In the rows, zero is written as 128.
[119 101 136 103 199 119 101 130 156 161 154  95 108 113 123  83 149  76
  64  91 153 177 131 151 136  79 108 128 111 134 145 123 140 129 144]	mamov
[137 137 138 138 124  66 108 151 138  96 114 154 125 109 187 107 134 101
  98 133 162 122 113 120 100 155 141  98  87 141 141 124 133  88 144]	rure
[161 108 166  91 101 115 102  88 115 152 118 127 135 124 160 151 147 170
 178 172 108 119 132 100 138 113 116 126  96 163 133 133 111 128  98]	posod
[108 118 116 137  91  47  90 144 122 127 142 134 137 126 156 102 133 131
 146 188 138 166 110 163 142 131 114 116  71 141 145 123 114 146 131]	nog
[160 142 137 153  80 126 184 153 130 131 137 194 101  91 138 111  85 158
 120 163 172  90 140 134 144 134 189  68 153 145 126 163 181 104 143]	vov
[ 86  93 110 137 131 101 100 137 143 118 138 107 137 132 142 153 121  89
 146 143 102 132  78 129  93 125 104 170 105 122 143  84 124 153 135]	rure
[101 144 154 205  75 110 139  44 123 151  90 107 130 121 172 105  95 186
 112 199  92 160 104 136 166 145 118  78 144  75 159 134 114 156 126]	nutab
[138 200 169  92 132 152 150 166  67 148 115 102 162 128 104  79 172  98
 137 130 118 153 179 145 152  99  86 136 165 177 100 178 157  80 122]	rure
[132 170 138 124 137 134 130  93  86 150 139 171 114 140 117  89 133 146
 141 106 167 116 184 132 154 117 252 140 162 113 128 141 141  90 143]	rokof
[113  97  71 109 132  79 132 169 143  95 153 115 120 117 142 148 141 108
 151 149 130 124  96 140  98 127 149 175  87 120 119  87 135 164 145]	mamov
[174 139 120 149 103 117 174 155 126  98 156 150 122 161 105 133 100  93
 155 169 112  68 118 131 131 134 162 124  98 151 134 137 132 136 145]	pufu
[124 163 121 124 104  86 177 167  98 102 120  92 124  94 128 136 168 145
 161 109 110  84 141 167 134 134  44 171  92 130  91 135 112 103 124]	posod
[144 128 122 125 136 110 146 144 143 100 128 126 136 132 130 115 129 106
 140 133  97 129 133 131 106 125 134 162 121 114 111 114 111 113 130]	rure
[142  93 146 158 138  91 108  32 175 103 136  83 130  95 119  87  91 145
 109 183 111 120 129 100  82  96 145  80 120 125 140 149 101 165 151]	rure
[104 119 113 152 141 131  88 124 159 135 138 133 114 169 127 138 137  86
 133 118 148 135 112 119 111 164 137 153 117  95 129 109 125 146 131]	mamov
[131  93 107 172  69  92 135  83 127 105 129  75 132 123 125 105 102 104
 138 165  99 143 118 123 130 156  69 105 124 145 152 116  83 190 142]	nutab
[140 103 102 121  88  53  93  61 146 110 110 141 109 135 188  92 123 146
 130 195 136 185 133 109 105 134 139  84  71 109 173 105  53 145 136]	nog
[150 149 119  95  89  85 199 151  95 103 126 103 144 115 118 145 131 119
 177 154  79  96 133 146 115 139  84 160  93 172 110 113 100 129 127]	rure
[116 171 136 112 119  99 183 151  89 127 100 107 131 106 139  94 173 164
 165 170 126 142 182 151 158 143 165 138 116 105 108 136 135 110 131]	posod
[130 142 107 107 192 125 163 216 177 120 169 139 136 144  90 114 140  77
 121 145 156 155 163 123 135  86 136 187 124 131  97 167 161 120 112]	vov
[179 103 124 153 110  92 141 171 163 127 100 185  85 134 162  98  97 132
  92 149 138 122 205 122 102 116 146 114  47 126  92 105 117 109 124]	rokof
[152 165 107  68 104 130 198 140 138 116 156 123 116 103 109  96 131 121
 138 123  94 117 170 135 154  29 176 193 147 136  88 120 129  95 119]	nutab
[127 137 131 138  96 100 230  91  77 180 123 157 161 122 172 135  63  90
 150 127 131  72 180 168 141  69 178 127  99 147 161  98 147 140 167]	rure
[139 132 108 136 129 131 103  97  90 109 139 126 119 151 108 111 146 100
 144 161 147 107 163 108 112  98 138 132 115 140 129 138 127 148 146]	rokof
[147 129  92 107 159 150 169 238 187  73 125 106 136 114 126 124 137  77
 107 129 115 110 155 129  97  87  66 166  99 128  94 142 178  94 117]	nutab
[122 132 148 148 154 100 102 144 139 144 138 117 135 137 110 105 113  90
 109 167 108 145 126 143 135 115 107 127  81 139 120 129 129 140 119]	rure
[132 141 143 129  88 104  82  60 124 137 114  96 132 138 163 112 154 165
 129 112 121 191 105 101 130 113  92 135 125 101 105 113  55 131 116]	pufu
[158 148 181 116  48 105 136  98 100 140 133 177 122 162 166 136 129 116
 173 148 132  67 157 149 125 110 157 122  64 161 140 113 122  95 126]	pufu
[144 133 134 168 114 107  67 138 152 129 123 147 100 163 156 110 147 110
  97 177 143 169 105 102 127 119  82 123 107 117  97 140 119 145 116]	mamov
[ 78 158 111 142 115 124 100 135  89 127 119 103 122 154 139 143 139 118
 134 123 148 141  97 130 114 140  99 140 127 120 138 124 128 149 144]	pufu
[112 170 106 145  65  88 211 135 121 140 126 108  91 140 110 142 138 111
 204 164 156  80 136 111 165 179 134 186  97 152 129 112 121 119 115]	mamov
[141  74 103 175  92  80 175 159 165 122 151 120 103 126 132 155  88  98
 147 162 104  79  90 137 115 145  96 147  88 149 133 103 129 167 144]	mamov
[126 127  89 150 158 123 119 157 155 102 135 127 122 143 120 120 125 108
 121 132 149 138 109 132 129 135 115 150 126  96 139 135 134 125 136]	nog
[195 102 151  96  97 128 131 103 129 131 123 113 153 119 157 107 127 144
 105 146  74 149 128 130 124  50  75  91  98 170 117 130 105 141 126]	pufu
[148 183 119 136  50 122 223 125  85 146 128 132 104 157 124 164 131 109
 181 160  99  74 131 135 146 126  76 165 123 136  99 119 103 128 132]	mamov
[186  97 180 101 136 156  94  53 208 176 150 145  86 129  94  87 108 158
  96 117 110 141 160 130 128  91 135  97 111 123 108 134  93 118 104]	mamov
[ 70 148 107 148 155  64 142  78 113 124 144 105 140 167 144  94 132  26
 102 107  84 146 135 152 105  86 123 176 111 106 169  99  60 147 164]	rure
[ 87 153 146 131 215 159  72 159 147 156 132 118 109 199 109 101 148  70
  99  99 148 176 154 149 124  96  90 177 104  98 155 151 136 103 112]	pufu
[175 102 136 164 126 126 130 147 133 101  92 156 123 116 147  85  79 123
  66 183  91 126 152 158  83 132 103  31  95 135 133 138 144 154 157]	rure
[146  94 112 117  80  94 183 167  98  99 106 110 156 110 146 165 142 164
 197 197 106 107 114 135 136 190 106 128  99 166 128 113 138 180 135]	posod
[146 169 116 130  92 154 165 119  97 128 112 135 108 135 115 130 120 129
 136 111 110 114 155 106 115 160 101 111 172 143 127 161 101 110 118]	vov
[ 88 131 111 131 168 114  77 121 126 115 135 111 149 128 140 117 136  93
 139 121 155 155 108 120  93 143 149 137 137  99 149 127 133 124 148]	rure
[177 105 150 111 159 114 140 136 120 123 126 132 128 106 126 116 102 157
  86 134  86 134 112 144 144  87 147 145 137 171 119 123 146 149 124]	rure
[119 132 128  95 186 149 131 188 172 174 148  82 133 146  91 122 136  96
 167 132 116 157 186 109 103 103 131 185 124 119  84 156 144 105 102]	mamov
[141 146 107 128  89 115 149 115 112 100 139 124 152 155 136 138 129  97
 148 124 126  98 125 131 102 108 102 131 107 144 122 133 108 150 153]	pufu
[176 124 171 133  76 106 157 142  94 213 106 166  93 105 180 131  83 169
 123 116 154 132 167 145 158 124 143 102 105 153  96 105 141 115 122]	mamov
[125 111 113 120 154 109 126 168 140  91 139 119 119 132 137 138 165 102
 120 122 121 134 108 139 107 129  78 157 117 102 110 118 111 136 149]	posod
[149 124 136 119 106 110 198 193 155 138 130 148 113  95 135 161 109 159
 140 174 108  74 114 140 146 125 125 121  92 148 100 127 160 117 127]	posod
[108 109 105 144 143 105  93  98 163 133 122  78 130  80 140  93 109 165
 135 143 170 191 126  88 153 157 212 119 130  75 130 108 132 138 116]	nutab
[179  85 123  82 121 112  61 164 140 108 183 163 118 121 129 125 144 106
 170 142  81  98 141 125  84  52 160 166  73 147  89 108 121  82 111]	rokof
[125 123 160  93 130 133 122 144  87 145 132 137 162 124 143 165 155 171
 176 150 120 125 119 153 144 146 162 137 136 125 112 125 161 143 131]	posod
[132 165 134 144 141 138 100 122 154 112 105 117 134 152 145  99 142 130
 144 165 205 188 168  79 113 168  90 105 159  93 131 200 128 106 121]	nutab
[122 143 150 139 107 106 147 141  97 129 119 126 134 126 145 163 138 140
 149 123 140 104 137 139 124 165  83 147 116 150 129 144 140 123 109]	vov
[107  84 129 130 124  78  85 118  79 163 139 106 133  71 162 129 121 160
 108 126 133 137  81 151 151 101 115 103 104 181 161 109 154 146 143]	rokof
[171 122 161 152 118  68 161 106 130 130 122 135 111 115 136  83  90 148
 106 182  92 143 160 154 133 104 137 111  88 129 113 123  94 145 134]	rure
[172  97 132  96 140 160  87 157  95 156 127 154 142 108 136 136 114 159
 137 130 141 147 159 137 100 135 139  70 113 126 100 125 155 122 139]	rokof
[ 75 114 125 142 158  94  77 141 117 131 163 132 142 132 134 146 143  78
 128 130 212 152 106 139 127 171 150 125  98 112 148 115 159 162 144]	vov
[210  93 147 124  87 112 171 161 118 128 145 120 115  98 112 145 106 154
 169 150  77  76 124 141 136 146 135 131 107 176  91 118 141 133 117]	mamov
[199 149 144 132 158 146 129 232 118 120 141 136 105 118  99  84 131 109
 129 144 186 123 166 143 170  92 121 133  83 154  95 167 196  76 110]	pufu
[121 142 130 135 116 159 111 101 164 132 132 132 119 147 107 121 127 128
 108 121 141 114  94 117 151 120 160 124 116 117 127 109 138 132 123]	pufu
[ 61 147  84 102 132  73  84 120 145 112 167  98 122 157 130  86 162  33
 111  87 101 152 121 143  90  80 137 167  76 120 148  94  62 121 149]	pufu
[198  95 140  97 100 142 137  99 120  96 152 131 148 112 126 140 113 142
 164 112  95  91 132 129 131 114 176 152 148 147 115 110 132 133 121]	nutab
[163 117  91  63 145 134 140 142 150  96 138 158 105 144 138 163 153 116
 145  94 108 122 129 104  93 127 154 175 115  88  97  83  76 117 132]	posod
[108 116 120 139 180 126 111 126 172 126 148  50 158 133  89 114 139  88
 122  87  85 123 141 117  80 151 125 145 141 124 108 152 116 143 133]	mamov
---
[147 126 112 142 130 145 119 151 136 127 132 130 143 129 103  93 124 132
 148 138 123 151 128 143 112 136 120 125 141 120 110 105 133 121 114]	Vur
[108 111 118 116 107 126 132 122 114 122 130 131 129 130 116  99 130 127
 166 112 127 131 121 117 139 143 114 129 118 132 141 124 121 125 123]	Sis
[144 104  77 130 109 171 143 129 125 109 119 167 116 124  76  53 131 142
 184 120 115 132 124 135 125 155 101 128 123 126 137 102 127 128  87]	mesep
[134 116 121 135 117 125 140 147 134 136 116 133 142 129 119 126 136 136
 134 135 135 148 132 139 117 141 136 130 141 124 128 126 143 128 128]	Foze
[151 110  49 141  91 174 128 160 129 115 136 169 134 143  76  12 138 163
 194 118 112 160 123 130 105 156 104 116 136  94 124  59 152 121  92]	Buk
[128 115 147 108 125  94 131 131 121 136 155 128 139 137 169 197 142 131
 112 124 148 131 152 124 134  93 162 121 167 126 147 150 137 133 181]	Buk
[126 138 118 148 140 133 130 128 157 132  93 130 104 112  94  92 116 109
 121 148 119 128 116 155 128 156  90 153 106 133 112 131 117 122  79]	mesep
[146  93 132  96 100  87 146 127 100 131 161 132 165 139 170 190 153 136
 134 105 157 150 162 119 134  98 159 115 189 130 164 153 147 141 187]	mesep
[129 119 159 125 132 102 119 141 142 135 122 107 142 143 154 181 134 125
  90 142 142 139 149 149 120 118 140 137 144 123 121 137 137 122 146]	puno
[138 117  94 136 121 145 122 140 129 112 147 144 153 147 105  87 135 145
 160 129 126 157 121 124 116 122 122 126 151 107 119 101 151 126 126]	Mabo
[123 117 129 125 129 114 141 119 127 133 121 129 120 113 128 139 127 115
 124 129 133 118 130 136 134 134 124 141 131 141 139 146 113 135 132]	mesep
[107 100 127 102 111 124 141 117 106 120 141 140 129 129 128 132 142 130
 167 111 138 115 133 115 143 124 137 122 130 144 152 135 114 130 149]	Sis
[130 115 136 134 130 130 119 148 145 129 110 121 137 143 122 131 129 132
 107 143 131 144 140 148 111 138 123 135 137 116 112 110 142 118 121]	puno
[130 119  92 133 115 148 126 117 133 104 130 147 129 129  90  73 124 127
 167 125 117 129 112 127 119 140 107 143 122 120 124 105 125 124 104]	Mabo
[140  72  55 130  77 174 159 136  96 106 133 184 126 127  73  12 136 168
 238  91 113 125 124 110 109 165 123 114 117 112 154  81 144 130 104]	Foze
[127  90  92 121 103 156 128 137 121 108 126 160 123 139  88  58 126 143
 192 112 112 135 130 134 114 162 106 142 118 116 132  95 130 123 103]	puno
[118 130 140 125 144 115 129 110 143 120 138 135 122 126 125 162 127 106
 116 137 135 114 122 130 131 111 132 149 126 139 124 147 118 130 132]	Mabo
[130 134 143 142 143 107 135 141 140 145 110 116 135 126 135 167 128 124
 101 145 138 137 131 147 122 131 139 134 131 130 124 142 135 129 125]	Foze
[129 107 146 109 115 102 129 131 121 126 135 118 151 146 158 170 133 129
 117 122 140 146 160 137 122 124 139 137 154 115 140 135 141 125 153]	puno
[140 119 145 121 129  99 129 138 131 142 126 117 142 131 153 174 139 121
  95 135 148 144 142 135 130 118 140 124 156 136 133 150 140 135 151]	mesep
[134 101 135 103 113 112 151 109 109 126 150 142 131 120 145 179 141 127
 136 109 144 117 146 119 142 111 151 125 154 145 162 156 127 139 165]	mesep
[131 137 124 141 145 145 121 132 148 126 124 132 105 108  93  93 111 109
 139 142 110 121 110 145 120 150 109 148 106 139 109 124 106 127  94]	Vur
[132 127 163 124 147  88 126 134 140 148 119 100 142 124 162 208 139 112
  64 150 152 134 142 141 134 109 151 132 156 145 132 161 125 136 163]	mesep
[130 100 112 105 119 130 138 109 116 102 160 155 131 128 118 131 135 129
 173 108 131 116 131 114 132 115 144 138 142 135 146 132 127 137 148]	Mabo
[155 101 149 109 121 104 120 130 116 125 155 118 152 127 154 197 141 130
 122 117 147 127 150 124 123  96 172 114 174 139 148 140 131 135 178]	Vur
[131 124 142 137 132 106 129 137 134 138 122 108 141 129 144 166 129 118
  88 142 144 141 132 145 131 120 129 129 152 131 128 142 135 131 141]	mesep
[130 122 108 121 114 118 123 138 127 130 132 132 140 135 130 115 137 135
 138 126 135 146 145 127 123 128 126 127 155 114 132 114 135 124 138]	Buk
[118 147 185 122 172  87 135 116 153 144 125 102 100 106 166 229 125  80
  54 151 142  95 122 165 145  90 146 152 123 164 115 181  98 135 158]	moma
[127 118  89 130 117 159 137 131 137 117 119 159 107 122  87  74 126 137
 168 126 117 120 126 131 129 143 116 139 119 124 130 105 114 125 100]	Buk
[134 102 114 126 108 132 126 147 128 119 131 132 146 150 120 109 131 141
 141 128 127 157 144 147 113 138 118 135 145 104 128 107 145 120 127]	puno
[137 103 126 116 123 130 128 119 112 115 148 143 124 115 117 134 123 121
 170 111 127 106 136 129 128 127 139 133 141 143 141 131 113 133 138]	Vur
[143 132 155 126 152 103 133 133 148 134 138 114 132 131 163 197 143 116
  82 140 144 135 134 153 129  86 151 128 150 132 121 141 139 132 160]	moma
[124 127 124 131 125 119 141 123 130 131 108 133 114 111 108 128 117 109
 137 130 126 119 126 143 127 157 120 148 115 141 133 146 116 131 109]	Foze
[128 100  82 122  88 153 135 149 104 117 136 153 155 151 105  47 145 158
 198 111 126 164 128 115 117 149 113 103 143 110 137  84 150 125 127]	Sis
[146  80 155  90 120  87 127 129 101 126 177 127 162 131 166 218 146 128
 135 103 157 131 163 111 129  84 183 114 192 142 160 147 138 138 205]	Vur
[144 124  95 144 132 146 126 157 141 123 126 133 127 136 105  67 126 125
 142 137 118 161 116 161 119 130  98 133 125 107 103  95 142 118 100]	moma
[127  97 108 112  99 133 135 141 101 120 146 136 158 147 130 111 149 148
 169 113 139 151 138 115 126 124 138  99 154 122 148 107 144 129 161]	Sis
[104 118 157 120 133 105 131 119 138 127 123 122 122 127 141 159 120 106
 113 133 133 110 139 149 128 136 122 162 127 137 125 146 115 122 133]	puno
[146 104  74 128 102 165 122 134 120 105 137 158 122 120  69  31 119 137
 217 103 106 141 124 130 115 163 100 130 124 121 129  91 126 126  91]	Vur
[141 116 153 116 125  95 117 129 124 132 160 106 154 127 157 190 140 122
 116 124 146 134 145 130 125  99 158 123 168 135 138 145 131 130 172]	Vur
[123 100 154  95 117  85 150 105 101 130 138 132 137 120 160 207 134 121
 136 111 147 116 150 122 140 116 167 138 156 148 171 180 117 144 182]	Foze
[144  79  88  93 102 141 157 121  95 102 168 175 124 129 121 101 143 140
 208  86 128 125 141 131 136 110 136 121 146 128 156 115 131 137 154]	moma
[119 148 139 143 156 119 126 125 160 132 109 115  96 114 119 123 118  94
  99 150 119 121 108 167 131 125  98 157 106 135 100 142 110 123 103]	moma
[110 143 157 135 163 105 123 114 158 127 125 119 111 117 132 171 120  92
  87 153 135 102 112 143 130 117 132 163 118 149 111 158 107 133 129]	Mabo
[126 147 145 137 152 116 128 124 159 135 111 114 102 115 128 140 119  93
  99 148 122 119 109 163 133 120 107 159 102 137 102 141 109 119 102]	moma
[118 134 130 137 144 128 122 114 150 117 119 126 124 124 111 133 122 112
 119 146 128 113 111 135 129 121 121 153 120 134 114 129 112 124 112]	Mabo
[117 116 143 124 122 107 122 142 137 132 124 114 148 142 147 140 133 124
 112 135 136 148 144 142 116 139 125 142 141 116 119 122 141 122 143]	puno
[116 121 140 125 131 128 128 128 148 124 108 128 115 127 113 128 119 112
 119 140 125 121 132 147 127 147 114 157 117 135 115 133 114 121 112]	puno
[139  65  98  84  70 124 149 116  78 103 167 159 155 143 137 123 140 161
 209  71 129 140 167 113 123 131 145 127 166 109 177 115 140 133 167]	puno
[132  67 170  70  98  79 138 107  91 120 164 135 147 148 194 243 143 122
 109  99 155 115 160 106 134 101 179 135 157 139 183 154 128 140 197]	puno
[112 153 168 136 172 114 122 113 170 126 118 113 108 114 127 188 120  87
  74 162 135 101 116 148 135 113 135 161 117 154 103 162 108 130 127]	Mabo
[102 149 207 122 161  74 119 107 161 142 108  78 117 116 172 252 121  87
  39 156 144 103 141 158 142 113 143 164 127 154 120 185 103 126 157]	puno
[138  97 118 115 100 110 150 133 104 128 144 139 158 138 138 146 141 145
 155 110 142 150 151 122 121 124 148 123 164 115 156 132 151 131 153]	Foze
[146  91 122 101 111 103 144 134 107 121 167 137 149 142 162 149 148 134
 144 102 145 148 148 133 134  86 145 123 166 117 145 130 147 130 167]	moma
[114 102 133 104 113 126 140 115 111 119 135 137 129 125 131 143 142 131
 157 114 136 112 132 117 137 127 144 118 131 145 155 132 119 133 158]	Sis
[115 151 136 136 136 114 125 125 157 136 110 121 101 115 124 137 115 100
 105 147 123 114 120 151 132 136 110 159 112 135 114 146 103 124 103]	Buk
[106 142 166 136 156 113 120 124 165 135  92 105 103 119 126 160 114  97
  77 160 126 110 129 163 128 141 113 164 104 142 105 151 103 120 110]	puno
[151 115  65 153 110 171 128 159 140 123 109 151 133 137  69  24 134 155
 171 133 114 168 120 142 110 158  91 118 129 106 114  81 150 122  75]	mesep
[139  86  73 114 105 156 140 122 113  91 157 175 133 134  87  58 129 142
 211 106 114 132 122 116 118 137 123 140 135 116 145  98 133 133 122]	Mabo
[149 109 115 124 129 132 138 143 127 122 153 137 139 137 137 135 148 139
 134 123 136 139 130 145 126  94 144 117 153 123 127 111 143 129 150]	moma
[125 102 113 108 124 126 133 111 119 104 158 154 132 130 117 128 128 122
 175 115 127 126 129 120 131 121 133 145 140 130 142 130 128 133 145]	Mabo
[107 129 143 119 131 124 131 120 129 125 114 122 116 123 126 133 126 111
 129 134 131 116 123 137 142 138 120 134 112 148 132 145 109 128 126]	Sis
[133 141 133 143 133 126 115 120 151 126 115 113 114 108 104 120 114 106
 127 138 117 119 118 151 119 139 109 148 118 137 114 135 106 123  99]	Vur
[142 120 113 136 127 129 130 144 134 133 115 127 140 131 121 118 133 135
 122 136 134 152 135 144 124 135 118 124 142 122 126 120 140 128 114]	mesep
[110 163 149 141 151 111 118 125 165 141  96 116  94 115 126 142 112  90
  85 160 128 108 121 153 134 140 104 162 108 141 102 152 100 121  95]	Buk
[137 125 110 142 132 137 119 137 144 115 131 135 146 144 108 108 129 129
 133 141 128 149 119 132 112 125 121 137 144 111 114 105 148 123 119]	Mabo
